Each row has a hidden value; after the row comes its grade, the name of the range that the value falls in. Each part has its own.
[ -78   78  313 -161   88 -116 -234  121  139  360  127   27    3 -465
  -64   73 -334  113  -16  -69 -142 -212  -88  294   24   85   66    6
  317  306  -20 -279  -91  156   99 -132 -466  242  124]	H
[  59   84  157  -54  141   -2 -420  115  220  236  133   77  -43 -292
 -126   65 -350  103 -174 -163 -165 -129  -83  271   96  -91  107  -14
  113  317   46 -214 -112  -14   11 -211 -329  154   96]	G
[ 124 -183   96 -217  145  203 -207  213  208  286  131   -5 -117 -152
   11  127 -213   85  -14 -137 -298  -57 -215  -17   -9  111    8   76
  136  213   40  -84  -87   -9   84 -186 -148   59  170]	R
[   1  144  127  -63   16   90  120   65  122  561  226  217  -80   27
  247  -22 -310  156    3 -315 -223  200 -167  -65  -33    1  -78   53
  -63  231  -91    4  -68    1  -68  -92 -157  222  219]	W
[ -49  -83   15  147 -245 -163  540 -265 -206 -135    9   49   22   68
  208 -264  354  -64  346   36  277   58  195  -48   47  -69   67  -52
  -59 -295 -347  117  234  194 -189  322   92  -17 -124]	G
[  -3 -183   28  108  -42 -216  -57 -200  -29 -508 -132  -47  195 -303
 -261   11  251  -90   -1  204  228 -186  260  326  142  -92  271  -91
   95 -120 -120 -163  168  113  -93  193 -152 -112 -212]	H
[ -16  -77    9  206 -140  -83  -66 -185 -142 -513 -162 -103    1 -397
  -93  -82  128 -131   70  263  199 -230  310  231  280  -95  361 -119
  -45 -161 -209 -122  179   73  -77  171 -171 -223 -323]	T
[  12  119  -65 -153  -86  225  287   -9  245  565   -9  289   44  -46
  236  125 -351  140   64 -207 -452  279 -194  114 -164  130 -169  -78
 -205  161 -213   10   -8   25 -169   24  -86  156  149]	N
[-108  161  275 -126   11 -117  -50   96  123  465  151   57  -36 -446
   36  -11 -368  127  154 -103 -151 -206  -76  287  -30  104    1  -33
  256  257 -116 -243  -84  175   20  -89 -390  293   89]	Y
[   3  -42 -112  199   75 -122   54 -286  123 -424 -104  188  371  -21
 -268  162  211   -1 -242   -3  117  171  208  248   46 -197  163  -74
 -205   -1  -66  -72   85  -93 -243  226  -80  -78 -145]	Y
[-118 -182  132   48 -141 -209  357 -241 -181 -287  -85   11  202 -158
   26  -27  336  -68  114  187  242   25  210   63   66   45  172   -4
   93 -183 -219  -36  227  209  -52  326 -153  -68 -100]	H
[ -45  276  104  -29   25  230   23   18  137  553   17  128 -137 -143
  238   16 -291   91   -7 -181 -295   93 -206   48   61  -28  -61  -58
 -120  229 -224   64 -134   52   -3  -48 -316  122   85]	W
[ -51  -42   94 -131   13  284    7  -22   61  161 -168   87   59 -228
  153  267 -153   20 -250   72 -331  218 -125   -8  103  146  105   21
  -99  157 -116    4   26   37   98   61 -372 -125   84]	N
[ 224 -173 -267   93   -4  200 -128  -76  162 -287 -141  -55  -89  -48
 -130  -39  155  -86  121   25  -66 -144   41  176  107 -163  105 -154
 -182 -132 -181   60   46  -49 -180   41  150 -192 -219]	R
[  71   20 -203  102 -107  154   17 -202  127 -168 -252  117   75 -148
  -34   59   -4  -49  -48   71 -144   67   82  292  103 -118  115 -194
 -285  -67 -255   18  106   -2 -203  152  -60 -157 -182]	W
[  12  -62  234 -143   74   86 -241  123   70  231  104   53  -46 -265
   57  128 -291   79 -209  -69 -203   24 -103   23  119   78  147   96
  123  258   46 -152  -19   23  123 -139 -365   45  175]	W
[ -50   30   50  152 -180  -22  -96 -128 -127 -311 -198 -132 -101 -553
  -17 -107  -27 -118  153  286   86 -325  244  306  286  -37  331 -170
  -10 -112 -281 -143  137  144  -29  128 -274 -180 -328]	T
[  51 -138  -90   93 -305   62  571 -160 -197   -2    2  -21 -199  114
  369 -327  279  -83  523   21  123   18   93 -181   48    1   13  -64
 -131 -355 -415  218  224  175 -180  250  238  -86 -135]	N
[ -34  120   20 -225  -95  293   24   32  220  485 -198  135  -15 -407
  170  203 -434   73    4   22 -527   53 -200  287  -34  210  -46 -139
  -75  195 -244  -86  -18  123   -2   -5 -341   43   62]	N
[ -54  112  184   20  151   27 -272   37  121   94   83  116   78 -322
  -76  195 -318  100 -318  -87 -149   46    0  135  136  -25  193   45
  -15  326   58 -206  -84  -86   32  -98 -426   48   55]	T
[-158  116  252    6  214   95  -85  -57   51  118  -63   29  120 -243
   -6  232    1   43 -292    8  -90   93  -95    3  143   -9  116   55
   29  258  -70  -10 -130   40  144   68 -539  -15   41]	Y
[  56  -96   81 -131  185  293  162  110  138  421  178   94  -78  203
  227  119  -12  111  -31 -267 -257  268 -287 -356  -52   71 -116  156
  -62  182  -27  168 -127  -62   49  -53  -70   56  237]	R
[ -47  209  149   66  224   48 -230   15  185  213   87   90   35 -212
  -84  121 -198  100 -201 -170 -116   -6  -80  139   99 -124   70   -3
  -21  318  -26  -90 -188  -58   -3  -80 -387  116   28]	Y
[  44  -65  141  -98   62  172  143  102   44  403  250  144  -92  141
  278   33 -150  123  -57 -271 -188  273 -180 -315    1   62  -22  170
  -48  178   -9   69  -30  -48   14  -79  -94   94  253]	N
[ -80  -43  -39  -44 -343  220  613 -179 -171  162 -256  -36 -145 -162
  441 -143  162 -100  471  208 -119   32   -7  -53   39  186  -19 -141
 -125 -293 -539  212  203  295  -58  329  -38 -143 -148]	N
[  44   70 -175  157 -191  118  273 -230    6  -47 -164   86  -49  -17
  148 -142  114  -62  203   18  -20   58   84  132   90 -137   42 -187
 -286 -178 -380  142  120   74 -231  214   55 -102 -196]	W
[   6 -108   78  155   21 -113 -212 -146  -62 -457 -138 -185    0 -341
 -218  -74  279 -130   41  214  253 -334  197  251  265 -170  288  -99
  125 -101 -164  -81   67  128    7  125 -231 -160 -267]	H
[ -63  250   30  110  169  160   91 -147  168  261  -11  237  135  102
   79  150  -25   93 -277 -227 -151  342 -125  -19   49 -174  -42  -13
 -274  225 -141  135 -136  -83  -89   88 -274   55   71]	G
[  36  145  -57 -136   12  343  183   60  252  618  -13  131 -138  -46
  251   51 -251  100  183 -209 -443  110 -294   27 -106   80 -204  -90
 -155  156 -264  119 -130   45  -78  -29  -96  118   92]	R
[  45 -190    9 -126  256  395  -83   16  184   22 -124   56  120   11
   -4  392   69   28 -380  -22 -325  297 -220 -179   61   71   52  101
 -137  196   21  111  -89 -115  117   29 -255 -190  121]	R
[ -24  178  123   62  130  213   16  -14   67  345   90  118  -89   58
  208   33  -84   75 -165 -216 -142  220 -164 -173  128 -119    7   55
 -159  210 -118  144 -129  -43   21  -20 -268   37  110]	W
[ 115 -251  -12   91 -136 -226 -199 -119  -39 -513  -57  -84   27 -319
 -238 -135  138 -104  103  182  233 -314  288  364  186 -127  312 -109
  130 -170 -102 -212  222  112 -121   75  -21 -110 -214]	G
[   6 -145   97  246  -78 -252  275 -157 -239 -325  206  -78  -69   71
   58 -323  399  -62  306  -26  461 -120  257 -159  151 -174  191   55
   58 -226 -170   46  147   79 -131  185   98  -15 -158]	Y
[   9 -204 -168  -52  -66  277  414 -201   57 -110 -281   82  153   45
  123  187  285  -57   42  123 -191  274  -43  -55  -34  109  -13  -66
 -242 -157 -282  190  128   52  -96  307   13 -226  -74]	R

Next part:
[  75   -8    8  -48   23  111  -25   99   -8   21    7    8  -66   18
   18   33   37   32   13  -25   20   77   59   14  218   -6  -14  108
   84   31  -97  -59   64   21 -120  129   23   41   81]	Q554
[-283  -23 -202  156   86  -90  434 -203  -47 -258 -185  121   25   42
  106  284  -47 -319 -103  -77  101 -190 -145 -375   63  -50 -275  -84
 -127 -234  296  271 -152  235  238   16   13 -189  -13]	Q976
[ 147  -26   59 -207 -135  104  -99  127  -32  -15  -50  -65  -98  152
  -63   32  121   12  128  -83    4  166  -60   76  320  -47   43   40
  249   -8 -208  -81  -62 -104  -98  215  164  231   -1]	Q644
[ -79   29  -70  -36  245  198  147  104  -62 -109 -141   33  -10   22
   48   20  -11  -47  -97 -128   43   83   99 -151  233   85  -94  118
  -76   -6   52  -84   50  253  -56   81  -11 -146  211]	Q976
[-226  172 -382  398 -484 -426 -102 -526  -57   -4  -28  293  163  -19
  289 -232  -24 -163  -64   28   82 -141 -119  -71 -642  -39   99  -12
 -281   35  133   83 -453 -152  188 -229  -54 -247 -203]	Q698
[ -21   72 -137   33 -467 -222  -49 -199  -63   73  -50  103  -52    2
  154  -11  110 -120  135    2   51  -55 -136   52 -112 -160    1 -121
  137  -18  -19  107 -295 -245  -32   99   74  196 -177]	Q644
[ 129  -61   27   63   94   79 -192   21  119   -9  136  -24   13   84
  -60  -76  -16  132  -95   -6   34  116   15   51   67  117   80  251
  -70   35 -228 -190   -1  -57  -31  -42   10 -144   53]	Q698
[  55  -39    7   21  127   92  -84   12   96  -71  103  -31   15  183
  -29  -70  -35   76 -130  -39   80  102   -8  -10   83  142   18  234
  -67   15 -171 -234  -72  -22   10  -50   19 -172   77]	Q698
[  85  -37   19   74  186  146 -128   79  113   12   28  -15  -56 -109
  -29  -61   18   99 -108  -33   35  101   69   11  149   86   42  178
 -123   35 -140 -150   43   64 -155    6  -45 -154  133]	Q683
[ 106  -24   17    0  142  158  -89  133   21   88    5    1  -45 -135
   12  -15   35  107  -28  -38   -8  100  129   38  188   61  -20  146
  -10   47 -121  -72  145   32 -188   84  -40  -26  145]	Q976
[  62   35  -37  -85 -260  -26 -103  -48  -46   46  -28   38  -69   12
  109  -75  119  -41  112  -58   57   14  -39   35   91  -84   -8  -54
  118   15  -53  -22 -135 -219  -90  118   90  169  -57]	Q644
[-197  -92 -177   84  126 -132  332 -200  -83  -40 -101   14  171   56
   93  233  -73 -144 -124 -149   36 -122 -141 -200 -164  201 -422   11
 -104 -278   85  222 -235 -134  263  -97  -40 -119  -14]	Q683
[  98  -28   18  -15  140  154  -61  137   12   79   10   -4  -46  -99
   10   10   26   97  -26  -39   -4   97  122   34  201   62  -40  148
   13   37 -123  -65  133   26 -173   92  -31   -9  141]	Q976
[  69  -27    5   84  135  127 -162   17  132 -133   60    9  -26   69
  -53 -112   -2   53 -119  -29   69  107   13  -56  153   61  138  211
 -154   45 -116 -212   -2  108  -25  -32   30 -235   88]	Q698
[ -21   18 -112   -4 -133   30  -84 -143  -63 -211 -153  133    7  -65
  130 -157  125 -188   83 -156   87  -71  -16 -257  163 -120   19 -132
 -165  -46  230   64  -33  -27   93   48  152  -55  -31]	Q554
[  87  -50   22   28  234  167  -59  128   52   88   -6  -28  -30 -172
  -10    8   19  116  -80  -61   -8   98  113   26  164  122  -66  164
  -70    7 -131  -73  112   37 -179   42  -69  -83  171]	Q972
[ 105  -29   45 -211 -136   79  -33  101  -38  -33  -67  -70  -98  173
  -47   69  116  -26  120  -90   22  132  -97   44  312  -49  -13   11
  253  -45 -176  -60 -110 -116  -66  209  163  231  -13]	Q644
[ 118  -38   18   43  170  150 -132  114   48  120    2   -3  -30 -226
    9  -40   40  132  -48  -46  -18   94  135   52  139   95  -26  151
  -80   36 -134  -61  137   -2 -203   42  -70  -60  148]	Q972
[ -14  -40  -27    9  242  126   62   63   30   -9  -25  -40   13   20
    0   33  -26   44 -134  -94   37   84   33  -43  100  171 -126  174
  -79  -44 -101 -112  -42   52  -46   -7  -45 -145  152]	Q683
[ -88  -54 -117  156  103  -45  102 -129   30  -49  -66   52   47  -99
   53   92  -17  -80 -104  -69   41  -62  -61 -144  -42   77 -158   39
 -167 -130   47  108 -110   14   75  -55  -41 -171   23]	Q683
[  67   19   37 -135   59  208   -8  171   -4 -100  -38  -16 -120  139
  -23    3   51   -7   13  -61   52  145   49  -31  379  -37   55  115
  115   56  -88 -167   54  149 -124  185   89   30  126]	Q554
[  96  -31    0   85  130   99 -151   52   85   95   33   -3  -26 -166
    6  -71   23  119  -83  -29   12   86   76   55   60  102   11  163
 -112   35 -154 -106   29  -28 -165  -10  -68 -108  109]	Q683
[ 139  -44   30   43   36   62 -234   -6  126   13  174  -26    9  102
  -18 -146   -6  144  -92   -2   64  100   14   72   30  122   77  239
  -69   66 -235 -248  -48 -153  -48  -64   10 -124   37]	Q698
[ 165  -58   49   69   67   86 -264   30  152  -15  174  -22  -10   90
  -69 -121   -7  153  -92   20   46  131   20   70   86   94  143  265
  -71   74 -256 -240   13  -67  -57  -46   18 -149   47]	Q698
[ -17   32  -20  -81  102  176   88  114  -27 -107  -71   14  -83  105
   30   22   22  -47  -33  -74   63   86   55  -93  299   -6  -23   97
   46   27   -2 -121   25  181  -84  140   44  -37  138]	Q554
[  37    3  -81  140  -43  -19  -91  -47   11   92   -8   93  -16 -216
   83   -8   40   17   -3    5    0  -10   62    1   -8  -19   -6   58
  -75   19  -25   80   46  -16 -112   32  -56  -44   26]	Q976
[ -25   37 -158  297 -292 -269 -167 -316  112   33  154  134   42   27
  119 -111  -25  -12  -80  102   87  -78 -117   35 -344  -16   95  104
 -137   31  -85  -27 -276 -195   67 -153  -40 -165 -162]	Q698
[  69  -57  -21  126  142   85 -127    3  101  -28    3   20  -14 -140
  -30  -29   19   53  -86  -38   19   52   29  -46  102   58   39  136
 -167  -17  -81  -41   42   57  -62  -17  -21 -177   80]	Q683
[ 114  -14   33 -111   22  154  -76  143  -15   -6   -2  -10  -71   60
  -11   -1   60   45   41  -56   14  124   65   20  287   -6   22  116
  111   41 -123  -98   89   12 -119  155   66   73   87]	Q554
[ 103  -31   28   15  119  142  -75  117   50   47   18   10  -77 -118
    2   15   35   74  -22  -17   14   68   97   12  227   13   -7  124
   -3   36  -99  -52  140   53 -174   97  -25  -26  113]	Q976
[ -34   47  -47  -70   82  159   83   90  -45 -116  -90   37  -65   98
   50   -3   24  -63  -29  -84   65   83   56 -107  267  -12   -9   87
   23   32   24 -112   11  189  -70  130   44  -51  136]	Q554
[  27  -31  -34  106  159   91  -31   29   60   33  -36   29  -31 -202
   24   17   18   34  -82  -42   15   29   64  -42  102   57  -47  101
 -130  -16  -42    2   52   73 -121   21  -65 -127  114]	Q972
[   1   23  -15  -93 -150   72   21   19   11 -255 -148   16 -151  182
  -51   58  113 -180   85  -70   79   82 -150 -126  383 -193  128  -44
  126  -41   -2  -42 -145  172   -3  212  205   69  -30]	Q644
[ -87   57 -169  183 -307 -235   78 -216  -21   93    5  141  -39  -77
  169  104   20 -117   29   74   53 -132  -87   -3 -172 -127  -76  -56
   54  -32   37  183 -197 -105  -17   44  -46   51 -130]	Q554

[ -74   49   42 -143  227  128 -145  105  166   77 -267   43 -114  -69
   25 -252 -112 -214  -62   94 -235  194   28  -80 -135  -95  -48   95
 -100  -41  -28 -171  212   64   67  -59 -108  109  115]	Q589
[ -56  102  -93  125 -108  -16   29  109  133  -32  149    4   43  -68
    4   98   51  -25   52 -115 -120    2    0  -17   33  -39 -118   30
   95   35   -7 -129  159 -174   -8  105    0  -34  -85]	Q583
[-181  -53   41  360 -449  -84  137 -308   23  -83   79 -112  262  -10
   72  116  159  737  171 -171  348 -119 -139   46   75  -34 -145   44
  104  254  125  195  -51 -418 -139  228 -147 -178  154]	Q188
[  -8  -52   -9  -32   70   68   28  103  148 -114   38  -63   14   -3
  143   37  -33 -132  -31  -64    8   21  124  -94   25  -85    8 -126
   25 -209  -24    2  -22  150   92   36   88   19  -82]	Q86
[ 133  214 -224  469 -203 -121   63  359   30  164  804   96  311  -83
  -83  474  -85 -352 -149 -416 -167  -62 -413  304   36 -329  -42  254
  349  -23   99 -360 -301  -61   53  288  -96 -261   -4]	Q583
[   1  -32  -38  223 -127   39  205  108   56 -137  337 -233    0  -81
  209  218    3   -6  117 -222   49  -20  121  -50  119  -50   68  -88
  192   -8  -26  -29 -133   24   -8  185  176 -125  -61]	Q188
[ -97  -32    4  -52   82  125  -77    8   78   57 -146  -50   21  -79
    6 -142  -58  -24  -99   58  -91  151  -70   26 -166 -151 -105  106
 -113   -6   74  -80  121  111    1   10  -72   17  135]	Q589
[ -68   -8 -123  215 -300  -37   31   -7   91  -59  273   19  212 -110
  -12  176   56  167   -8 -142  103    8  -66   48    9 -117 -151   15
   84   48   32   19   46 -149  -14  202    2 -118  -11]	Q411
[ -64   13  -50  134  -89   -8  142  137  230 -154  138 -111 -116  -91
  172  125  -60  -47  145 -163   16   35  231 -137  160    7    0  -95
  134  -52 -138  -41  -62   -1   20  122  116  -59  -86]	Q188
[-109   33  -22  -66  115   73  -29  101  193    2 -183  -51 -127  -73
   36  -99  -86 -123  -11   28 -153  122   69  -63  -50  -65 -112   57
  -63  -51  -22 -138  120   91    3  -18  -23   47   10]	Q599
[-102  131  -25  136  -23   32   99   71   86   15   23 -137  -50  -49
   33   19   62   58  118  -98 -197   -2  -38   13    1   -1  -98  122
   62  147   51 -187  167 -183  -96   62  -42  -49    1]	Q101
[  23  -57   78    0   86   95   39   18   24  -99   32 -125   77   63
  185   13   56  -13    9  -70   32  -57   55  -95   18  -61   86 -146
   64 -141   62   33    2   26   68   37   61   32  -50]	Q188
[  36  -88   29    1   21   79  -31    5   13  -66   99  -36  193   33
  112   44   38  -28  -95  -56   83  -27  -29  -36  -41 -143   30 -120
   40 -177   92   58   -6   65  100   69   39   19  -33]	Q86
[  38  -14   14  113  -98   90  -20 -105 -181   14  225  -53  404   67
    1   80  250  190  -99  -70   11 -127 -276  111 -143 -148  -40   -9
   53   28  274   31  199 -206    2  114  -37  -31   -4]	Q411
[-181  353   20  299 -222 -138  -63  -28  167  163  -99  148  -10  -72
 -131  -99  111  302  274 -111 -255  -25 -203  -14   65   97 -184  301
  168  477    7 -276  405 -818 -138  110 -371  -16  146]	Q599
[-109  322  -19  245 -137  -69  -32   75  113  131   34   72  -29  -90
  -88  -40  108   94  218 -113 -320  -11 -143  -18   41   70 -122  231
  179  381   11 -314  398 -642 -101  107 -219   -6   57]	Q599
[  95  165  -15 -136  436  121 -109  438  180  105    8   29 -210  -37
   73  -75 -201 -756 -106  -36 -465  140   51  -82  -46 -132  106   58
   75 -233  -71 -406   66  238  162  -76   13  126  -64]	Q599
[  25 -100   26  -16   18   62  -38   34   73  -94   54  -34   94   -6
  148   39  -28  -76  -46  -55  103    7   81 -118   20 -111   49 -159
   69 -189   11   54  -33   82  117   75   77   47  -49]	Q188
[ -83   15  -54  155 -128   22  151   27  103 -104  147 -143   45  -38
   92  116   76  137   82 -132   -1  -21   41    2   40  -32  -90  -11
   59   25   20  -19   40  -65  -54  115   49  -97  -52]	Q411
[ -13  161  108  126   90   38   28  -38  -80   97  -24  -84  188  167
   26  -22  203  161   39 -102 -179 -185 -304   89  -63  -50  -21  126
   93   95  245 -150  159 -331  -53    2 -214   -1   41]	Q523
[-245  -41  -67  181 -363  -37   64 -240  100  -65  -80  -64  167  -82
  -50   27  132  586   76  -32  180    3  -90   61  -39  -42 -314  100
  -69  205  101  115  159 -259 -157  145 -108 -117   83]	Q523
[-126  -22   30 -122   92   86  -12  -50  124  -75 -288  -84  -34   28
   63 -138   71  107   23   73  -62   19   82  -99  -57    2 -128  -46
 -107  -63   48    2  234  -14  -15  -54  -13   89  -53]	Q523
[-185  453  131  138   31 -148  -32   21  267   89 -414  125 -225   93
  -28 -223  165  224  432  -65 -395 -142  -13 -206  191  289 -110  178
  181  370  -63 -322  521 -915 -110  -62 -380  144  -17]	Q101
[  49  -23 -109  147  -80    3   44  197  127  -64  366  -10  113  -86
   90  224  -94 -229  -85 -192   30   34   12   14   49 -187    7  -52
  144 -178  -28  -66 -177  155  101  164   97  -94  -62]	Q86
[-146 -199   41 -234  167  100  -43  -94  207 -112 -426  -65   13   73
  106 -152  -90   98 -155  114  163   77   89  -60 -102 -150 -158  -90
 -244 -337   51  160  -92  390   62 -100  -34   71   16]	Q583
[ -96  -21  -72  -89   41  125  -76   86  129   -3  -88  -42  -78 -172
   -3 -106  -63 -144  -54   78 -152  203   89  -62 -122  -88 -128   37
  -95    0  -21 -113  253  103    7   33   68   50   15]	Q599
[  26  -42   38    2   55   45  -19   64   98  -77   41  -19   74   30
  148   31  -21  -94  -22  -77   48  -20   56 -105   41  -92   55 -126
   86 -181   10   11  -38   33  110   52   26   42  -48]	Q188
[ -88   93    0   45   96  107   40  121  112   46  -43 -124 -126  -95
   53  -95  -40  -98   53  -33 -250  127    6   -8  -72  -49  -47  142
   -5  106    0 -210  152  -13  -47   26  -39  -20   94]	Q589
[ -56   -8  -10 -148  175  115 -140   99  130   43 -186   17  -33  -66
    3 -143  -90 -218 -123   83 -155  145    4  -51 -132 -134  -87   36
  -93 -122   29 -125  163  144   68  -37  -30   99   24]	Q599
[  14  103  -97  133   -2   17  -14  193   64   85  230    0   91  -67
  -28  125  -44 -221  -86 -135 -182   32 -167   96  -49 -179  -76  134
  105  -30   73 -234   10    8   24  100  -42  -59   -5]	Q101
[-104  -84  -87 -162  121   -5    3  254  504 -212 -195   31 -328 -120
  186  -16 -317 -358   16  -20   45  203  479 -281  170  -38  -55 -197
  -38 -385 -324   -6 -165  410  164  -17  149   74 -146]	Q86
[  66  -60 -191   -5   42  175   70  271   -9  -71  404 -186   39 -172
   59  192  -14 -419 -158  -72 -190  124   73   40 -114 -185  -35  -57
   24 -163   38 -160   90  359   47  117  320  -49 -174]	Q523
[ -82 -126   67  187   -4   33  283  -12  135 -140   61 -305    6   80
  278  150  -83  206   46 -220  224  -66   32   44   94 -129   35  -26
   51 -167   47   97 -487  288  -31   84    5 -188   87]	Q188
[-146  -35   90 -108  158  119 -106  -68  140   74 -384  -10  -22   -7
   32 -275  -95   83  -84  105  -54  155  -77   -2 -170 -138 -108  138
 -180  -25   57  -35   75  100    7  -61 -205   47  231]	Q589
[ -90   89   97  -25  140  100  -46  -32   35   73 -236  -72    2   39
   26 -184   77   80   34   38 -190    7 -113  -18 -106  -28  -57  109
  -40   91  125 -133  251 -172  -41  -43 -151   69   92]	Q599
[ -59  -28 -179  -19  -14   53  -17  217  209  -42  113  -20  -66 -192
    0   91 -148 -299 -106  -36 -105  183  113  -20  -41 -157 -153   16
  -19 -146  -74 -141   30  267   50   83  134  -23  -85]	Q101
[  69  -96   48   48  -16   92  -28  -13  -71  -56  175  -73  222   20
  139   78   68   -8  -65  -77  101  -56  -46  -49  -26 -138   83 -140
  110 -121  121   58    7  -12   95  112   72   18  -30]	Q188
